Here is a tiny trained network, its code and every weight. The questions are about switching its units off for an input and a class, where a switched-off unit gives its printed mean instead of its output.

import numpy as np


def w(rows, s, z=0):
    codes = np.array(rows[::2]) - 128.0
    scale = np.full(codes.shape[1], s)
    scale[-1] = z or s
    return codes * scale


def f(y):
    return y / 2 * (1 + np.tanh(0.7978845608 * (y + 0.044715 * y**3)))


def log_softmax(a):
    a = a - a.max(-1, keepdims=True)
    return a - np.log(np.exp(a).sum(-1, keepdims=True))


def net(x, mask):
    res = np.array(x, float).reshape(1, 6) / 4 @ E
    y = f(res @ A[0][:, :-1].T + A[0][:, -1])
    res = res + np.where(mask, y, B[0][:, -1]) @ B[0][:, :-1]
    return log_softmax(res[-1] @ U[:, :-1].T + U[:, -1])


A, B = {}, {}
E = w([
[159,92,86,78],'x0',
[171,190,61,168],'x1',
[118,46,106,39],'x2',
[255,138,118,98],'x3',
[166,49,216,181],'x4',
[124,34,105,188],'x5',
],0.0079)
A[0] = w([
[55,150,158,174,254],'N1',
[113,89,153,83,96],'N2',
[53,133,161,152,195],'N3',
[138,158,135,113,99],'N4',
[51,157,153,182,246],'N5',
[75,95,73,153,230],'N6',
[100,132,181,171,253],'N7',
[124,78,199,64,230],'N8',
[144,184,60,72,163],'N9',
[143,138,108,79,144],'N10',
[196,158,120,115,165],'N11',
[97,114,160,6,193],'N12',
[174,188,166,96,212],'N13',
[142,144,225,103,207],'N14',
[128,164,72,110,133],'N15',
[106,118,144,33,149],'N16',
[129,102,194,80,204],'N17',
[184,110,140,159,187],'N18',
],0.013,0.0045)
B[0] = w([
[11,92,151,246,249],'N1',
[152,115,80,136,169],'N2',
[85,53,141,197,221],'N3',
[95,155,144,125,135],'N4',
[51,119,156,197,254],'N5',
[113,14,148,177,209],'N6',
[116,61,177,191,228],'N7',
[126,2,79,145,245],'N8',
[154,188,40,70,216],'N9',
[142,162,94,122,161],'N10',
[80,170,143,130,187],'N11',
[253,18,55,63,234],'N12',
[18,140,97,189,204],'N13',
[88,29,117,156,207],'N14',
[137,130,89,79,176],'N15',
[245,102,87,82,198],'N16',
[124,2,128,156,209],'N17',
[87,125,223,191,186],'N18',
],0.0077,0.0086)
U = w([
[175,165,254,131,27],'0',
[88,251,112,106,53],'1',
[66,89,203,198,249],'2',
[222,125,55,27,108],'3',
],0.0078,0.0016)

Each question gives the input, the list of numbers given to net, and the class t.
The units are the neurons (one row each of A and B). Each row of codes is followed by its name. A weight is (code - 128) times the scale printed after its matrix; where a second scale follows, it is the last column's (A, B and U).
mask holds one flag per neuron, in row order. A switched-off neuron (its flag False) gives its mean, the last column of its row in B, instead of its output. The means were averaged over made-up inputs and are rounded, as every weight is.
A unit's drop is (log p(t) with every unit on - log p(t) with that unit switched off) / (log p(t) with every unit on - log p(t) with every unit switched off).
The circuit of an input: a set's keep is (log p(t) with only the set's units on - log p(t) with every unit switched off) / (log p(t) with every unit on - log p(t) with every unit switched off). Starting from the 12 units with the biggest drops (on a tie, the unit counted first), units are removed one at a time, each time the one whose removal leaves the highest keep (on an exact tie, the one counted first), for as long as the keep stays at least 0.8.
circuit, biggest first: the units of the circuit, biggest drop first
unit that matters most: the unit with the biggest drop
k most important neurons: the k neurons with the biggest drops, biggest first
drop of u: that unit's drop, to one decimal
input [2,3,-6,-4,-8,1], class 1: circuit, biggest first : (N9 N8)
input [-2,3,6,1,4,-3], class 3: circuit, biggest first : (N1 N5)
input [-4,5,5,6,0,0], class 1: unit that matters most : N12
input [2,8,2,8,3,7], class 0: 2 most important neurons : (N18 N1)
input [-2,7,2,5,-7,6], class 3: 2 most important neurons : (N1 N5)
input [5,7,0,-7,-8,-1], class 1: 2 most important neurons : (N12 N8)
input [5,-5,-8,8,-3,-8], class 1: 2 most important neurons : (N13 N11)
input [-5,-1,1,-1,-6,-7], class 1: 2 most important neurons : (N13 N8)
input [5,5,-8,3,6,8], class 0: drop of N17 : 0.1
input [6,6,-5,8,-7,3], class 1: drop of N12 : 0.2
input [5,-8,8,-5,-8,-8], class 3: drop of N3 : 0.0
input [-4,4,-8,8,3,-8], class 1: drop of N14 : -0.1
